Below is a small trained network, with its code and all its weights. Each question gives an input and a class and asks what happens when units are switched off, that is, made to give their printed mean instead of their output.

import numpy as np


def w(rows, s, z=0):
    codes = np.array(rows[::2]) - 128.0
    scale = np.full(codes.shape[1], s)
    scale[-1] = z or s
    return codes * scale


def f(y):
    return y / 2 * (1 + np.tanh(0.7978845608 * (y + 0.044715 * y**3)))


def log_softmax(a):
    a = a - a.max(-1, keepdims=True)
    return a - np.log(np.exp(a).sum(-1, keepdims=True))


def net(x, mask):
    res = np.array(x, float).reshape(1, 5) / 4 @ E
    y = f(res @ A[0][:, :-1].T + A[0][:, -1])
    res = res + np.where(mask, y, B[0][:, -1]) @ B[0][:, :-1]
    return log_softmax(res[-1] @ U[:, :-1].T + U[:, -1])


A, B = {}, {}
E = w([
[117,140,127,254,169,116,34],'x0',
[82,37,55,158,58,129,116],'x1',
[148,81,184,150,50,79,52],'x2',
[200,162,44,121,192,140,87],'x3',
[31,174,60,69,147,19,72],'x4',
],0.0056)
A[0] = w([
[117,34,146,151,50,185,162,224],'n1',
[56,91,45,68,82,135,170,197],'n2',
[90,92,48,34,73,137,177,218],'n3',
[214,75,136,155,104,217,179,207],'n4',
[91,133,218,187,85,68,85,226],'n5',
[116,155,47,199,206,84,13,223],'n6',
[159,216,127,140,239,195,192,219],'n7',
[95,127,94,24,96,118,148,212],'n8',
[134,226,120,123,246,154,167,201],'n9',
[40,93,96,89,62,121,152,193],'n10',
[63,86,66,56,83,128,168,197],'n11',
[254,115,154,147,151,231,162,254],'n12',
[77,130,213,205,103,60,55,245],'n13',
[176,49,159,158,62,160,170,208],'n14',
[52,51,40,126,112,125,124,199],'n15',
[209,69,166,153,69,188,150,184],'n16',
[140,221,102,25,192,122,178,253],'n17',
[84,136,251,159,81,77,116,201],'n18',
[87,126,141,193,123,38,20,242],'n19',
],0.0057,0.0031)
B[0] = w([
[130,1,203,181,49,144,124,217],'n1',
[111,123,137,169,112,40,170,192],'n2',
[125,132,173,147,129,43,161,207],'n3',
[182,111,204,204,145,170,92,223],'n4',
[80,78,84,57,67,215,124,205],'n5',
[104,170,30,169,167,129,33,238],'n6',
[120,196,164,118,218,201,133,230],'n7',
[163,161,171,120,106,23,192,188],'n8',
[105,223,112,90,223,180,166,213],'n9',
[62,99,137,141,53,62,174,187],'n10',
[90,127,165,153,97,27,180,191],'n11',
[205,146,177,178,175,209,90,254],'n12',
[84,93,79,75,90,194,112,226],'n13',
[166,34,201,166,69,172,96,208],'n14',
[72,94,95,197,91,53,128,189],'n15',
[201,60,199,172,94,185,63,206],'n16',
[197,231,159,69,184,95,206,236],'n17',
[95,68,113,29,67,208,163,193],'n18',
[86,121,49,102,74,154,97,234],'n19',
],0.0057,0.0054)
U = w([
[74,80,146,219,101,93,166,8],'0',
[95,135,1,161,125,135,32,198],'1',
[129,224,133,113,221,189,160,151],'2',
[78,79,131,34,79,201,149,102],'3',
[137,171,151,72,119,55,178,212],'4',
[205,87,196,188,118,195,79,107],'5',
],0.007,0.0014)

Each question gives the input, the list of numbers given to net, and the class t.
The units are the neurons (one row each of A and B). Each row of codes is followed by its name. A weight is (code - 128) times the scale printed after its matrix; where a second scale follows, it is the last column's (A, B and U).
mask holds one flag per neuron, in row order. A switched-off neuron (its flag False) gives its mean, the last column of its row in B, instead of its output. The means were averaged over made-up inputs and are rounded, as every weight is.
A unit's drop is (log p(t) with every unit on - log p(t) with that unit switched off) / (log p(t) with every unit on - log p(t) with every unit switched off).
The circuit of an input: a set's keep is (log p(t) with only the set's units on - log p(t) with every unit switched off) / (log p(t) with every unit on - log p(t) with every unit switched off). Starting from the 12 units with the biggest drops (on a tie, the unit counted first), units are removed one at a time, each time the one whose removal leaves the highest keep (on an exact tie, the one counted first), for as long as the keep stays at least 0.8.
units of the circuit, in order: the units of the circuit, biggest drop first
unit that matters most: the unit with the biggest drop
top k neurons: the k neurons with the biggest drops, biggest first
drop of u: that unit's drop, to one decimal
input [6,-2,4,-4,6], class 1: units of the circuit, in order => n6; n19
input [5,-8,4,-8,7], class 3: units of the circuit, in order => n18; n5
input [8,-1,-7,-8,8], class 1: units of the circuit, in order => n6; n19
input [8,4,7,1,1], class 1: unit that matters most => n6
input [5,-6,0,-8,5], class 3: top 3 neurons => n18; n5; n13
input [7,6,4,-7,2], class 3: top 3 neurons => n18; n5; n13
input [-5,-1,6,5,8], class 4: top 2 neurons => n8; n17
input [1,-8,0,-7,-1], class 3: top 2 neurons => n18; n5
input [-6,8,-5,-4,-7], class 5: top 2 neurons => n16; n4
input [1,-2,5,-7,5], class 3: drop of n18 => 0.1
input [7,-8,4,-3,8], class 1: drop of n6 => 0.3
input [-1,-7,3,-3,1], class 3: drop of n5 => 0.2
input [-6,7,1,7,2], class 4: drop of n15 => -0.1
input [-6,7,2,7,3], class 4: top neuron => n8
